Below is a small trained network, with its code and all its weights. Each question gives an input and a target symbol and asks what happens when units are switched off, that is, made to give their printed mean instead of their output.

import numpy as np


def w(rows, s, z=0):
    codes = np.array(rows[::2]) - 128.0
    scale = np.full(codes.shape[1], s)
    scale[-1] = z or s
    return codes * scale


def norm(h):
    return h / np.sqrt((h * h).mean(-1, keepdims=True) + 1e-5)


def f(y):
    return np.maximum(y, 0)


def softmax(a):
    e = np.exp(a - a.max(-1, keepdims=True))
    return e / e.sum(-1, keepdims=True)


def log_softmax(a):
    a = a - a.max(-1, keepdims=True)
    return a - np.log(np.exp(a).sum(-1, keepdims=True))


def net(x, mask):
    ids = ['ΓΘΞΦδεζηλμπτω'.index(c) for c in x.split()]
    T = len(ids)
    res = E[ids] + P[:T]
    u = 0
    for l in range(2):
        r = norm(res)
        for j in range(2):
            rows = slice(3 * j, 3 * j + 3)
            q, k, v = (r @ M[l][rows].T for M in (Q, K, V))
            z = softmax(np.where(np.tri(T) > 0, q @ k.T / 3**0.5, -1e9)) @ v
            o = O[l][rows]
            res = res + np.where(mask[u + j], z, o[:, -1]) @ o[:, :-1]
        u += 2
        y = f(norm(res) @ A[l][:, :-1].T + A[l][:, -1])
        res = res + np.where(mask[u : u + 16], y, B[l][:, -1]) @ B[l][:, :-1]
        u += 16
    return log_softmax(norm(res)[-1] @ U[:, :-1].T + U[:, -1])


Q, K, V, O, A, B = {}, {}, {}, {}, {}, {}
E = w([
[93,149,146,76,89],'Γ',
[107,137,174,92,96],'Θ',
[146,149,40,140,114],'Ξ',
[64,179,148,79,69],'Φ',
[138,162,138,166,102],'δ',
[143,124,184,136,229],'ε',
[154,175,74,130,82],'ζ',
[111,43,121,173,64],'η',
[123,163,126,41,72],'λ',
[130,153,194,160,244],'μ',
[74,189,102,126,106],'π',
[90,87,147,119,176],'τ',
[125,131,160,5,50],'ω',
],0.021)
P = w([
[3,255,221,26,156],'0',
[23,236,207,31,149],'1',
[43,216,198,27,127],'2',
[62,203,196,35,123],'3',
[83,185,181,29,111],'4',
[99,171,172,36,102],'5',
[118,151,171,35,101],'6',
[129,140,175,47,91],'7',
[129,124,168,59,73],'8',
],0.0054)
Q[0] = w([
[120,77,153,183,255],'L0H0',
[207,143,75,139,110],'L0H0',
[152,199,158,96,76],'L0H0',
[86,54,136,72,108],'L0H1',
[190,144,57,173,108],'L0H1',
[194,182,135,147,197],'L0H1',
],0.014)
K[0] = w([
[75,170,188,31,245],'L0H0',
[104,71,96,114,90],'L0H0',
[154,85,143,181,62],'L0H0',
[108,94,155,43,217],'L0H1',
[180,206,111,138,145],'L0H1',
[159,129,145,252,134],'L0H1',
],0.014)
V[0] = w([
[59,89,185,126,149],'L0H0',
[110,132,105,76,140],'L0H0',
[142,149,131,107,150],'L0H0',
[135,184,121,135,130],'L0H1',
[9,62,132,117,145],'L0H1',
[115,134,115,154,98],'L0H1',
],0.013)
O[0] = w([
[110,76,146,73,2,130],'L0H0',
[74,146,11,72,112,178],'L0H0',
[75,142,136,101,207,134],'L0H0',
[92,179,103,81,185,165],'L0H1',
[87,162,67,195,138,253],'L0H1',
[159,142,138,159,143,113],'L0H1',
],0.0083,0.0055)
A[0] = w([
[123,175,225,139,88,152],'L0N0',
[171,107,143,124,151,8],'L0N1',
[108,172,185,199,115,120],'L0N2',
[192,140,203,251,154,99],'L0N3',
[82,78,136,116,208,145],'L0N4',
[186,186,101,126,148,151],'L0N5',
[63,68,156,181,132,140],'L0N6',
[134,110,187,85,182,109],'L0N7',
[130,123,63,60,123,120],'L0N8',
[137,55,41,196,54,111],'L0N9',
[178,107,150,145,209,104],'L0N10',
[128,123,71,103,92,119],'L0N11',
[159,123,62,139,73,139],'L0N12',
[149,174,115,163,56,175],'L0N13',
[109,137,139,156,52,143],'L0N14',
[149,196,143,173,177,137],'L0N15',
],0.012)
B[0] = w([
[104,166,102,79,172,255],'L0N0',
[114,164,10,168,196,128],'L0N1',
[48,137,105,2,147,171],'L0N2',
[123,77,232,58,156,147],'L0N3',
[90,185,71,127,72,189],'L0N4',
[154,111,186,176,100,203],'L0N5',
[143,98,66,184,147,180],'L0N6',
[106,239,130,136,96,167],'L0N7',
[95,175,75,185,144,215],'L0N8',
[167,33,56,103,152,175],'L0N9',
[75,82,91,112,149,147],'L0N10',
[74,159,150,95,126,189],'L0N11',
[114,103,56,111,224,179],'L0N12',
[123,186,218,107,117,252],'L0N13',
[141,216,96,100,151,232],'L0N14',
[164,84,132,26,94,211],'L0N15',
],0.0088,0.0066)
Q[1] = w([
[72,77,69,96,109],'L1H0',
[96,49,115,102,46],'L1H0',
[156,119,112,123,99],'L1H0',
[230,30,183,254,60],'L1H1',
[163,46,146,180,64],'L1H1',
[93,189,45,47,167],'L1H1',
],0.017)
K[1] = w([
[127,196,150,78,100],'L1H0',
[40,174,191,72,115],'L1H0',
[90,146,157,98,149],'L1H0',
[67,253,112,125,82],'L1H1',
[62,165,126,105,124],'L1H1',
[175,54,128,139,182],'L1H1',
],0.016)
V[1] = w([
[163,205,142,52,97],'L1H0',
[214,99,72,136,175],'L1H0',
[133,177,128,150,168],'L1H0',
[216,205,244,126,128],'L1H1',
[254,175,92,154,150],'L1H1',
[124,236,129,125,104],'L1H1',
],0.009)
O[1] = w([
[241,53,142,115,168,255],'L1H0',
[82,159,105,128,126,67],'L1H0',
[120,72,129,186,111,168],'L1H0',
[217,228,140,176,55,20],'L1H1',
[254,170,37,134,129,111],'L1H1',
[187,112,154,199,98,186],'L1H1',
],0.0095,0.0084)
A[1] = w([
[59,101,219,150,90,130],'L1N0',
[150,155,184,136,91,2],'L1N1',
[166,157,61,94,149,175],'L1N2',
[151,151,19,94,170,104],'L1N3',
[128,192,134,175,120,118],'L1N4',
[104,134,196,82,109,157],'L1N5',
[90,138,104,85,169,73],'L1N6',
[119,24,180,126,45,137],'L1N7',
[200,19,71,159,151,139],'L1N8',
[119,160,71,95,58,103],'L1N9',
[180,56,203,98,120,102],'L1N10',
[60,90,79,178,131,149],'L1N11',
[98,96,157,102,15,54],'L1N12',
[137,77,185,112,133,29],'L1N13',
[214,145,197,179,101,158],'L1N14',
[112,4,58,167,222,158],'L1N15',
],0.013,0.0074)
B[1] = w([
[223,114,53,181,138,199],'L1N0',
[65,141,247,28,187,136],'L1N1',
[105,42,90,115,177,248],'L1N2',
[147,62,76,89,209,232],'L1N3',
[151,125,136,46,129,164],'L1N4',
[128,113,164,173,124,254],'L1N5',
[127,146,75,144,130,210],'L1N6',
[175,117,19,62,135,163],'L1N7',
[72,173,156,73,166,189],'L1N8',
[124,113,212,96,200,171],'L1N9',
[99,240,175,89,120,159],'L1N10',
[72,226,27,146,83,185],'L1N11',
[76,38,80,168,94,147],'L1N12',
[116,107,171,204,32,133],'L1N13',
[116,209,106,103,58,189],'L1N14',
[51,168,196,96,81,246],'L1N15',
],0.012,0.0078)
U = w([
[150,114,145,183,155,244],'Γ',
[150,89,106,125,37,231],'Θ',
[185,184,37,54,99,67],'Ξ',
[110,113,135,98,106,58],'Φ',
[100,154,200,159,231,59],'δ',
[48,96,219,179,82,176],'ε',
[123,196,222,57,121,88],'ζ',
[3,185,56,137,84,96],'η',
[161,76,80,78,242,20],'λ',
[86,49,222,115,171,58],'μ',
[89,200,79,160,143,201],'π',
[77,64,78,156,88,235],'τ',
[124,46,137,2,56,2],'ω',
],0.014,0.0039)

Each question gives the input, a string of symbols that net reads in full, and the target symbol t.
The units are the heads (3 rows each of Q, K, V and O) and the neurons (one row each of A and B). Each row of codes is followed by its name. A weight is (code - 128) times the scale printed after its matrix; where a second scale follows, it is the last column's (O, A, B and U).
mask holds one flag per unit, layer by layer, with each layer's heads first. A switched-off unit (its flag False) gives its mean, the last column of its rows in O or B, instead of its output. The means were averaged over made-up inputs and are rounded, as every weight is.
A unit's drop is (log p(t) with every unit on - log p(t) with that unit switched off) / (log p(t) with every unit on - log p(t) with every unit switched off).
The circuit of an input: a set's keep is (log p(t) with only the set's units on - log p(t) with every unit switched off) / (log p(t) with every unit on - log p(t) with every unit switched off). Starting from the 12 units with the biggest drops (on a tie, the unit counted first), units are removed one at a time, each time the one whose removal leaves the highest keep (on an exact tie, the one counted first), for as long as the keep stays at least 0.8.
circuit, biggest first: the units of the circuit, biggest drop first
k most important neurons: the k neurons with the biggest drops, biggest first
top k neurons in layer l: the k neurons of layer l with the biggest drops, biggest first
heads that matter: for each layer, one digit per head in row order, 1 if its drop is at least 0.15 and else 0, layers parted by /
input δ π μ Φ ζ Φ η Θ, target η: heads that matter	00 / 11
input Θ τ π Φ δ Ξ Γ, target λ: heads that matter	11 / 01
input μ π Φ λ, target μ: 2 most important neurons	L0N8, L1N9
input π τ δ ε Γ λ, target ζ: heads that matter	10 / 01
input η Φ ω ε ω Φ, target ω: circuit, biggest first	L0H0
input δ ζ μ π, target Ξ: heads that matter	11 / 01
input Γ τ Θ, target η: circuit, biggest first	L0H1, L1N11
input Φ ω τ, target η: circuit, biggest first	L1N11, L0H1
input τ Ξ Ξ ω ω δ Φ, target ζ: heads that matter	10 / 01
input Ξ π δ Ξ ζ Φ Θ, target Ξ: top 4 neurons in layer 0	L0N5, L0N7, L0N4, L0N15
input Θ ε ω ω η τ τ η, target η: top 2 neurons in layer 1	L1N15, L1N11
input δ τ μ ω ε, target η: 2 most important neurons	L0N9, L0N6
input Φ Φ Θ Θ τ Γ Θ Θ ω, target η: heads that matter	01 / 01
input ω Θ Γ, target τ: top 2 neurons in layer 0	L0N15, L0N8
input Ξ Γ Γ, target λ: heads that matter	10 / 01
input Ξ ζ μ, target Ξ: heads that matter	11 / 01
input δ Ξ λ, target λ: heads that matter	10 / 00
input Φ μ δ δ Ξ, target λ: top neuron in layer 0	L0N13
input Γ ω Φ μ Θ ω ζ λ, target Ξ: heads that matter	10 / 01
input μ δ Φ, target ζ: heads that matter	00 / 01
input μ Φ ω Θ ω Ξ Φ, target λ: heads that matter	10 / 01
input η ω Ξ Ξ δ ω Γ ζ, target ω: heads that matter	10 / 00
input Φ Φ λ Φ π, target π: 2 most important neurons	L0N15, L0N8
input ω λ ω ζ δ ω, target ζ: 2 most important neurons	L0N3, L0N8
input ζ Θ Θ, target Ξ: 3 most important neurons	L1N14, L0N5, L0N13
